Below are the code and all the weights of a small trained network. Each question names an input and a class and asks about switching units off, where a switched-off unit gives its printed mean instead of its output.

import numpy as np


def w(rows, s, z=0):
    codes = np.array(rows[::2]) - 128.0
    scale = np.full(codes.shape[1], s)
    scale[-1] = z or s
    return codes * scale


def f(y):
    return y / 2 * (1 + np.tanh(0.7978845608 * (y + 0.044715 * y**3)))


def log_softmax(a):
    a = a - a.max(-1, keepdims=True)
    return a - np.log(np.exp(a).sum(-1, keepdims=True))


def net(x, mask):
    res = np.array(x, float).reshape(1, 5) / 4 @ E
    y = f(res @ A[0][:, :-1].T + A[0][:, -1])
    res = res + np.where(mask, y, B[0][:, -1]) @ B[0][:, :-1]
    return log_softmax(res[-1] @ U[:, :-1].T + U[:, -1])


A, B = {}, {}
E = w([
[147,46,244],'x0',
[128,127,129],'x1',
[2,71,92],'x2',
[75,231,214],'x3',
[128,129,129],'x4',
],0.0062)
A[0] = w([
[136,194,35,73],'neuron 1',
[20,87,112,71],'neuron 2',
[134,34,226,42],'neuron 3',
[237,171,160,47],'neuron 4',
[142,57,229,81],'neuron 5',
[49,93,111,77],'neuron 6',
[187,78,32,18],'neuron 7',
[194,176,148,101],'neuron 8',
[134,181,16,68],'neuron 9',
[91,88,228,21],'neuron 10',
[78,213,34,72],'neuron 11',
[162,52,65,91],'neuron 12',
[81,193,189,101],'neuron 13',
[119,200,57,95],'neuron 14',
[123,182,46,101],'neuron 15',
[93,252,202,89],'neuron 16',
[159,67,64,100],'neuron 17',
[176,55,64,36],'neuron 18',
[118,165,68,58],'neuron 19',
[199,65,74,45],'neuron 20',
[35,91,117,118],'neuron 21',
[43,210,199,36],'neuron 22',
[146,152,109,130],'neuron 23',
[16,85,108,2],'neuron 24',
[119,179,23,44],'neuron 25',
[145,59,219,69],'neuron 26',
[212,64,72,22],'neuron 27',
[38,91,115,67],'neuron 28',
[79,196,179,76],'neuron 29',
[63,206,195,89],'neuron 30',
[167,56,65,112],'neuron 31',
[143,214,43,105],'neuron 32',
[231,171,147,99],'neuron 33',
[242,171,145,96],'neuron 34',
[254,171,139,122],'neuron 35',
[84,214,202,69],'neuron 36',
[28,89,115,90],'neuron 37',
[41,84,126,70],'neuron 38',
],0.0063,0.0024)
B[0] = w([
[177,115,191,182],'neuron 1',
[151,230,131,184],'neuron 2',
[250,116,219,192],'neuron 3',
[151,206,143,202],'neuron 4',
[239,122,214,193],'neuron 5',
[145,179,127,155],'neuron 6',
[153,113,92,177],'neuron 7',
[131,164,126,177],'neuron 8',
[188,128,195,190],'neuron 9',
[186,114,163,151],'neuron 10',
[192,113,186,200],'neuron 11',
[186,118,70,190],'neuron 12',
[174,120,79,174],'neuron 13',
[172,110,175,177],'neuron 14',
[170,116,176,175],'neuron 15',
[190,97,57,237],'neuron 16',
[164,125,85,180],'neuron 17',
[184,119,65,171],'neuron 18',
[159,116,155,132],'neuron 19',
[166,132,69,172],'neuron 20',
[122,197,130,184],'neuron 21',
[188,108,49,184],'neuron 22',
[117,132,138,141],'neuron 23',
[169,219,132,166],'neuron 24',
[203,124,186,172],'neuron 25',
[221,123,199,179],'neuron 26',
[162,135,57,174],'neuron 27',
[141,189,133,161],'neuron 28',
[168,117,82,161],'neuron 29',
[185,114,53,190],'neuron 30',
[176,122,63,197],'neuron 31',
[159,102,202,207],'neuron 32',
[123,199,130,213],'neuron 33',
[114,214,129,225],'neuron 34',
[106,234,133,252],'neuron 35',
[196,119,64,189],'neuron 36',
[132,207,130,181],'neuron 37',
[150,188,153,161],'neuron 38',
],0.024,0.0026)
U = w([
[164,243,164,74],'0',
[215,87,78,60],'1',
[205,82,255,58],'2',
[161,129,166,247],'3',
[161,130,161,238],'4',
[56,57,176,120],'5',
[90,87,164,62],'6',
],0.0064,0.014)

Each question gives the input, the list of numbers given to net, and the class t.
The units are the neurons (one row each of A and B). Each row of codes is followed by its name. A weight is (code - 128) times the scale printed after its matrix; where a second scale follows, it is the last column's (A, B and U).
mask holds one flag per neuron, in row order. A switched-off neuron (its flag False) gives its mean, the last column of its row in B, instead of its output. The means were averaged over made-up inputs and are rounded, as every weight is.
A unit's drop is (log p(t) with every unit on - log p(t) with that unit switched off) / (log p(t) with every unit on - log p(t) with every unit switched off).
The circuit of an input: a set's keep is (log p(t) with only the set's units on - log p(t) with every unit switched off) / (log p(t) with every unit on - log p(t) with every unit switched off). Starting from the 12 units with the biggest drops (on a tie, the unit counted first), units are removed one at a time, each time the one whose removal leaves the highest keep (on an exact tie, the one counted first), for as long as the keep stays at least 0.8.
units of the circuit, in order: the units of the circuit, biggest drop first
unit that matters most: the unit with the biggest drop
top k neurons: the k neurons with the biggest drops, biggest first
drop when u is switched off: that unit's drop, to one decimal
input [-5,1,4,1,2], class 2: unit that matters most -> neuron 11
input [0,-6,6,3,2], class 0: units of the circuit, in order -> (neuron 2; neuron 37)
input [6,5,-3,-3,-2], class 2: units of the circuit, in order -> (neuron 3; neuron 5)
input [-5,4,6,-1,-3], class 0: top 4 neurons -> (neuron 2; neuron 24; neuron 37; neuron 21)
input [-4,2,6,7,-3], class 1: units of the circuit, in order -> (neuron 22; neuron 30)
input [8,4,-8,0,-1], class 0: top 2 neurons -> (neuron 35; neuron 34)
input [8,6,8,8,-7], class 0: top 2 neurons -> (neuron 2; neuron 37)
input [-3,-5,-7,-3,-6], class 0: top 2 neurons -> (neuron 35; neuron 34)
input [8,1,-5,-6,8], class 2: top 3 neurons -> (neuron 3; neuron 5; neuron 26)
input [8,7,6,7,1], class 2: drop when neuron 5 is switched off -> 0.8
input [5,8,8,-5,-8], class 0: drop when neuron 2 is switched off -> 0.1
input [-7,-7,-3,8,-1], class 1: drop when neuron 14 is switched off -> 0.0
